Below are the code and all the weights of a small trained network. Each question names an input and a class and asks about switching units off, where a switched-off unit gives its printed mean instead of its output.

import numpy as np


def w(rows, s, z=0):
    codes = np.array(rows[::2]) - 128.0
    scale = np.full(codes.shape[1], s)
    scale[-1] = z or s
    return codes * scale


def norm(h):
    return h / np.sqrt((h * h).mean(-1, keepdims=True) + 1e-5)


def f(y):
    return y / 2 * (1 + np.tanh(0.7978845608 * (y + 0.044715 * y**3)))


def log_softmax(a):
    a = a - a.max(-1, keepdims=True)
    return a - np.log(np.exp(a).sum(-1, keepdims=True))


def net(x, mask):
    res = np.array(x, float).reshape(1, 4) / 4 @ E
    u = 0
    for l in range(2):
        y = f(norm(res) @ A[l][:, :-1].T + A[l][:, -1])
        res = res + np.where(mask[u : u + 9], y, B[l][:, -1]) @ B[l][:, :-1]
        u += 9
    return log_softmax(norm(res)[-1] @ U[:, :-1].T + U[:, -1])


A, B = {}, {}
E = w([
[128,128,131,128,128,129,128],'x0',
[190,118,163,220,148,224,137],'x1',
[103,253,132,126,203,131,111],'x2',
[140,203,176,172,91,45,230],'x3',
],0.0069)
A[0] = w([
[67,100,100,103,202,146,5,157],'L0N1',
[163,101,108,164,157,183,2,112],'L0N2',
[123,143,112,75,81,41,144,57],'L0N3',
[152,75,74,92,83,141,4,125],'L0N4',
[96,171,127,115,67,135,159,66],'L0N5',
[63,173,129,56,172,86,33,2],'L0N6',
[141,102,128,140,68,133,211,101],'L0N7',
[156,184,116,61,238,174,111,134],'L0N8',
[24,85,128,5,124,93,54,115],'L0N9',
],0.0079,0.0045)
B[0] = w([
[192,186,113,138,108,115,177,254],'L0N1',
[139,99,163,20,215,99,142,226],'L0N2',
[148,74,198,97,222,120,24,181],'L0N3',
[1,81,120,177,87,149,105,231],'L0N4',
[116,103,142,109,160,178,77,130],'L0N5',
[97,182,47,21,95,192,93,190],'L0N6',
[174,130,81,86,101,145,101,166],'L0N7',
[235,190,131,190,204,69,145,209],'L0N8',
[157,130,86,245,41,142,144,249],'L0N9',
],0.0079,0.0064)
A[1] = w([
[115,35,70,187,51,31,94,151],'L1N1',
[218,43,123,152,57,188,176,158],'L1N2',
[106,6,149,22,159,177,236,18],'L1N3',
[65,199,158,9,231,99,74,65],'L1N4',
[213,63,215,141,44,43,151,125],'L1N5',
[142,14,202,14,120,46,92,5],'L1N6',
[153,249,181,53,174,80,77,32],'L1N7',
[168,27,207,150,86,87,130,100],'L1N8',
[80,254,151,244,176,91,194,153],'L1N9',
],0.0074,0.0028)
B[1] = w([
[138,96,163,129,166,121,130,245],'L1N1',
[63,141,134,117,101,67,161,240],'L1N2',
[109,204,165,183,115,246,102,183],'L1N3',
[112,79,107,163,96,79,187,204],'L1N4',
[136,152,112,130,177,113,126,210],'L1N5',
[163,143,185,99,134,203,50,205],'L1N6',
[110,49,120,144,106,123,123,232],'L1N7',
[173,172,103,88,115,118,133,201],'L1N8',
[100,119,140,103,110,172,107,255],'L1N9',
],0.014,0.0057)
U = w([
[46,14,104,193,41,68,120,186],'0',
[81,156,199,172,98,250,123,202],'1',
[209,106,210,57,175,78,40,1],'2',
[116,195,137,100,93,25,211,135],'3',
[180,221,8,134,90,137,91,101],'4',
[205,68,119,167,254,143,174,77],'5',
],0.023,0.0029)

Each question gives the input, the list of numbers given to net, and the class t.
The units are the neurons (one row each of A and B). Each row of codes is followed by its name. A weight is (code - 128) times the scale printed after its matrix; where a second scale follows, it is the last column's (A, B and U).
mask holds one flag per neuron, layer by layer. A switched-off neuron (its flag False) gives its mean, the last column of its row in B, instead of its output. The means were averaged over made-up inputs and are rounded, as every weight is.
A unit's drop is (log p(t) with every unit on - log p(t) with that unit switched off) / (log p(t) with every unit on - log p(t) with every unit switched off).
The circuit of an input: a set's keep is (log p(t) with only the set's units on - log p(t) with every unit switched off) / (log p(t) with every unit on - log p(t) with every unit switched off). Starting from the 12 units with the biggest drops (on a tie, the unit counted first), units are removed one at a time, each time the one whose removal leaves the highest keep (on an exact tie, the one counted first), for as long as the keep stays at least 0.8.
units of the circuit, in order: the units of the circuit, biggest drop first
most important unit: the unit with the biggest drop
top k neurons: the k neurons with the biggest drops, biggest first
k most important neurons of layer l: the k neurons of layer l with the biggest drops, biggest first
drop when u is switched off: that unit's drop, to one decimal
input [-4,2,-3,0], class 1: units of the circuit, in order -> L0N9, L1N3
input [-2,-3,8,1], class 0: top 3 neurons -> L1N7, L1N4, L0N9
input [-3,-1,7,2], class 0: units of the circuit, in order -> L1N7
input [6,5,4,0], class 5: top 2 neurons -> L0N4, L0N9
input [4,2,4,6], class 1: top 2 neurons -> L0N2, L1N9
input [3,-8,1,-3], class 4: 3 most important neurons of layer 0 -> L0N6, L0N9, L0N1
input [-1,0,6,-8], class 4: 2 most important neurons of layer 0 -> L0N1, L0N9
input [-5,2,7,-8], class 5: top 2 neurons -> L0N2, L0N8
input [-4,0,3,-2], class 4: top 2 neurons -> L0N1, L0N6
input [-8,0,8,7], class 0: top 2 neurons -> L0N9, L1N7
input [5,2,7,8], class 1: top 2 neurons -> L1N9, L0N2
input [-3,0,5,-4], class 4: 3 most important neurons of layer 0 -> L0N1, L0N6, L0N3
input [-1,3,4,-7], class 5: 2 most important neurons of layer 0 -> L0N2, L0N8
input [2,-8,0,7], class 2: units of the circuit, in order -> L0N3
input [1,2,-7,-8], class 1: top 2 neurons -> L0N2, L1N3
input [-5,2,-4,1], class 3: top 3 neurons -> L0N2, L1N2, L0N3
input [7,0,-2,6], class 2: 3 most important neurons of layer 0 -> L0N9, L0N1, L0N3
input [6,6,6,0], class 5: top 3 neurons -> L0N4, L0N8, L0N9
input [4,-5,2,0], class 4: top 2 neurons -> L0N9, L0N6
input [8,-1,6,3], class 0: most important unit -> L0N9
input [6,2,8,-6], class 5: top 2 neurons -> L0N2, L0N8
input [1,-2,-6,1], class 2: 2 most important neurons of layer 0 -> L0N1, L0N3
input [-3,8,-6,1], class 3: drop when L1N2 is switched off -> 0.7
input [-7,-8,4,-6], class 4: drop when L0N9 is switched off -> 0.2
input [-8,-5,4,4], class 0: drop when L0N6 is switched off -> 0.0
input [5,-5,-7,2], class 2: drop when L0N3 is switched off -> 0.2
input [4,5,-7,4], class 3: most important unit -> L1N2
